Below is a small trained network, with its code and all its weights. Each question gives an input and a class and asks what happens when units are switched off, that is, made to give their printed mean instead of their output.

import numpy as np


def w(rows, s, z=0):
    codes = np.array(rows[::2]) - 128.0
    scale = np.full(codes.shape[1], s)
    scale[-1] = z or s
    return codes * scale


def norm(h):
    return h / np.sqrt((h * h).mean(-1, keepdims=True) + 1e-5)


def f(y):
    return y / 2 * (1 + np.tanh(0.7978845608 * (y + 0.044715 * y**3)))


def log_softmax(a):
    a = a - a.max(-1, keepdims=True)
    return a - np.log(np.exp(a).sum(-1, keepdims=True))


def net(x, mask):
    res = np.array(x, float).reshape(1, 5) / 4 @ E
    u = 0
    for l in range(4):
        y = f(norm(res) @ A[l][:, :-1].T + A[l][:, -1])
        res = res + np.where(mask[u : u + 8], y, B[l][:, -1]) @ B[l][:, :-1]
        u += 8
    return log_softmax(norm(res)[-1] @ U[:, :-1].T + U[:, -1])


A, B = {}, {}
E = w([
[158,146,96,69,30,100,120,114,115,33,181,79],'x0',
[141,167,118,252,56,177,159,191,87,129,154,150],'x1',
[193,122,218,165,59,58,147,49,153,196,123,116],'x2',
[166,192,175,168,186,140,130,122,160,84,178,108],'x3',
[203,91,203,79,126,126,135,233,89,119,108,115],'x4',
],0.0043)
A[0] = w([
[200,62,156,105,120,84,82,230,178,143,178,171,40],'0.n1',
[125,131,209,188,183,128,80,120,142,75,189,83,31],'0.n2',
[111,117,75,154,131,114,111,78,167,138,166,161,23],'0.n3',
[70,42,115,122,54,126,68,152,125,189,120,101,48],'0.n4',
[146,74,122,103,173,114,119,78,148,94,82,95,22],'0.n5',
[129,99,66,165,130,112,107,87,179,144,193,152,2],'0.n6',
[163,103,83,254,86,131,89,177,143,113,83,67,98],'0.n7',
[159,124,109,82,169,120,97,95,152,139,84,71,29],'0.n8',
],0.0067,0.0018)
B[0] = w([
[96,152,157,120,134,142,170,103,89,119,106,61,252],'0.n1',
[194,162,2,81,119,105,224,141,152,173,81,147,223],'0.n2',
[125,166,168,114,138,145,146,136,80,106,82,58,202],'0.n3',
[230,208,56,107,158,121,201,124,172,123,99,152,213],'0.n4',
[81,156,166,114,111,128,167,136,123,155,187,166,197],'0.n5',
[111,156,177,123,127,142,161,131,94,111,82,63,186],'0.n6',
[65,145,192,41,145,100,148,98,116,168,199,184,243],'0.n7',
[104,153,159,112,115,141,140,131,94,166,196,174,200],'0.n8',
],0.0073,0.0025)
A[1] = w([
[153,138,101,100,68,112,82,110,135,87,178,103,59],'1.n1',
[90,111,94,111,184,159,78,176,138,62,128,133,101],'1.n2',
[161,89,166,200,197,136,41,122,176,212,78,158,22],'1.n3',
[184,99,133,121,36,104,38,92,158,58,171,100,64],'1.n4',
[255,176,132,134,145,155,81,105,197,64,109,172,109],'1.n5',
[140,76,133,67,206,63,75,84,188,92,96,117,144],'1.n6',
[155,139,179,139,84,94,141,80,135,161,110,131,89],'1.n7',
[203,74,184,186,106,82,63,66,190,143,122,108,10],'1.n8',
],0.0066,0.0013)
B[1] = w([
[78,76,155,196,219,106,182,137,97,189,96,169,206],'1.n1',
[143,97,93,144,92,133,79,170,186,158,172,82,212],'1.n2',
[56,80,110,110,130,90,255,149,109,60,138,99,174],'1.n3',
[57,90,116,133,181,133,220,163,134,115,111,126,188],'1.n4',
[156,144,132,148,163,156,151,124,181,138,136,136,150],'1.n5',
[144,175,175,158,53,134,128,110,111,134,177,195,156],'1.n6',
[115,127,57,112,135,147,28,194,134,126,169,103,254],'1.n7',
[145,111,86,130,81,139,87,154,163,157,179,72,151],'1.n8',
],0.0078,0.0031)
A[2] = w([
[82,126,101,215,104,140,77,2,121,107,81,96,44],'2.n1',
[138,136,105,221,69,164,154,163,94,126,127,156,74],'2.n2',
[192,73,192,132,123,140,105,161,95,111,68,105,6],'2.n3',
[119,152,196,149,83,124,88,128,80,126,194,230,82],'2.n4',
[83,39,142,164,167,116,180,135,152,112,105,147,141],'2.n5',
[181,104,208,105,130,144,105,175,87,107,97,90,18],'2.n6',
[146,69,124,173,76,109,81,137,180,183,153,80,70],'2.n7',
[150,62,58,106,37,109,111,102,100,161,4,196,32],'2.n8',
],0.0079,0.0013)
B[2] = w([
[163,162,212,111,82,161,113,180,114,104,2,59,184],'2.n1',
[129,76,195,47,111,116,111,72,189,179,162,167,163],'2.n2',
[83,251,170,103,129,174,85,141,136,73,105,82,140],'2.n3',
[94,98,152,96,88,195,172,106,191,146,157,157,222],'2.n4',
[126,67,95,130,93,65,184,105,31,32,112,126,253],'2.n5',
[93,169,138,189,82,136,98,51,135,146,12,72,186],'2.n6',
[98,139,46,119,118,106,57,202,108,140,188,102,196],'2.n7',
[227,209,66,148,199,199,171,112,247,166,166,122,166],'2.n8',
],0.0064,0.0032)
A[3] = w([
[239,170,129,177,182,97,129,96,169,107,148,161,121],'3.n1',
[123,72,79,160,141,151,9,163,118,104,153,148,78],'3.n2',
[135,121,164,177,55,164,123,117,121,139,152,196,7],'3.n3',
[101,131,183,84,147,133,104,95,126,180,163,169,61],'3.n4',
[132,114,94,94,116,125,130,141,112,160,143,101,165],'3.n5',
[168,154,186,126,132,154,96,160,107,119,60,105,65],'3.n6',
[92,190,143,163,122,153,76,76,132,92,66,92,127],'3.n7',
[129,84,173,54,150,103,75,48,156,125,137,152,87],'3.n8',
],0.011,0.0017)
B[3] = w([
[172,140,20,118,153,196,129,109,180,174,46,172,219],'3.n1',
[168,152,123,179,69,2,24,128,107,209,161,72,218],'3.n2',
[112,144,171,108,138,172,112,110,198,76,187,177,159],'3.n3',
[109,113,170,128,69,135,113,132,156,73,206,182,232],'3.n4',
[143,145,151,188,165,130,74,95,137,123,114,165,217],'3.n5',
[117,124,184,131,128,157,77,73,110,105,81,85,224],'3.n6',
[171,109,235,104,138,165,97,129,93,111,66,97,254],'3.n7',
[109,123,163,169,93,217,176,160,204,119,187,181,166],'3.n8',
],0.0092,0.0048)
U = w([
[88,140,219,94,76,207,133,101,196,94,236,235,254],'0',
[145,151,242,107,135,194,78,88,79,94,14,48,219],'1',
[215,188,14,113,184,193,154,96,199,183,74,178,127],'2',
[140,131,93,177,100,49,2,152,114,177,186,88,127],'3',
[68,53,106,129,164,75,234,122,42,71,116,138,19],'4',
],0.0069,0.00032)

Each question gives the input, the list of numbers given to net, and the class t.
The units are the neurons (one row each of A and B). Each row of codes is followed by its name. A weight is (code - 128) times the scale printed after its matrix; where a second scale follows, it is the last column's (A, B and U).
mask holds one flag per neuron, layer by layer. A switched-off neuron (its flag False) gives its mean, the last column of its row in B, instead of its output. The means were averaged over made-up inputs and are rounded, as every weight is.
A unit's drop is (log p(t) with every unit on - log p(t) with that unit switched off) / (log p(t) with every unit on - log p(t) with every unit switched off).
The circuit of an input: a set's keep is (log p(t) with only the set's units on - log p(t) with every unit switched off) / (log p(t) with every unit on - log p(t) with every unit switched off). Starting from the 12 units with the biggest drops (on a tie, the unit counted first), units are removed one at a time, each time the one whose removal leaves the highest keep (on an exact tie, the one counted first), for as long as the keep stays at least 0.8.
units of the circuit, in order: the units of the circuit, biggest drop first
most important unit: the unit with the biggest drop
k most important neurons: the k neurons with the biggest drops, biggest first
k most important neurons of layer l: the k neurons of layer l with the biggest drops, biggest first
input [7,-7,-3,1,3], class 0: 4 most important neurons : [1.n6, 0.n5, 0.n8, 2.n4]
input [-5,-2,8,-7,-8], class 1: units of the circuit, in order : [2.n1]
input [3,7,-8,-8,-1], class 2: units of the circuit, in order : [0.n4, 2.n8]
input [-3,2,-7,-6,0], class 3: units of the circuit, in order : [1.n2, 3.n2]
input [6,1,-7,-6,-2], class 3: units of the circuit, in order : [1.n2, 3.n2]
input [5,-5,-6,6,3], class 2: 2 most important neurons : [0.n2, 0.n7]
input [-8,-3,8,1,4], class 3: 3 most important neurons : [1.n8, 1.n7, 2.n7]
input [-7,-8,8,0,5], class 0: 4 most important neurons : [0.n5, 0.n8, 1.n2, 1.n6]
input [6,-5,-1,-6,0], class 2: 2 most important neurons : [0.n4, 0.n7]
input [8,-7,6,2,-1], class 4: 4 most important neurons : [1.n4, 1.n1, 0.n7, 2.n5]
input [7,6,-3,-4,-7], class 1: 3 most important neurons of layer 0 : [0.n6, 0.n3, 0.n8]
input [2,6,-5,-8,7], class 2: 2 most important neurons : [0.n4, 2.n8]
input [-3,-6,-8,-7,-8], class 1: 2 most important neurons of layer 1 : [1.n7, 1.n6]
input [-3,-7,-7,-2,2], class 0: 3 most important neurons : [1.n6, 1.n7, 2.n4]
input [-6,-3,-5,-7,-1], class 2: units of the circuit, in order : [0.n4]
input [1,5,3,5,-6], class 1: 3 most important neurons : [0.n6, 0.n8, 0.n4]
input [1,2,3,-5,-6], class 1: 4 most important neurons : [0.n2, 0.n3, 0.n6, 2.n1]
input [-7,-5,-5,0,-7], class 1: 4 most important neurons : [0.n3, 2.n1, 1.n1, 0.n7]
input [-8,7,-7,-1,1], class 4: 3 most important neurons of layer 0 : [0.n8, 0.n5, 0.n7]
input [3,-3,6,6,-1], class 2: most important unit : 0.n2
input [-7,2,-4,5,6], class 4: 3 most important neurons of layer 0 : [0.n3, 0.n6, 0.n4]
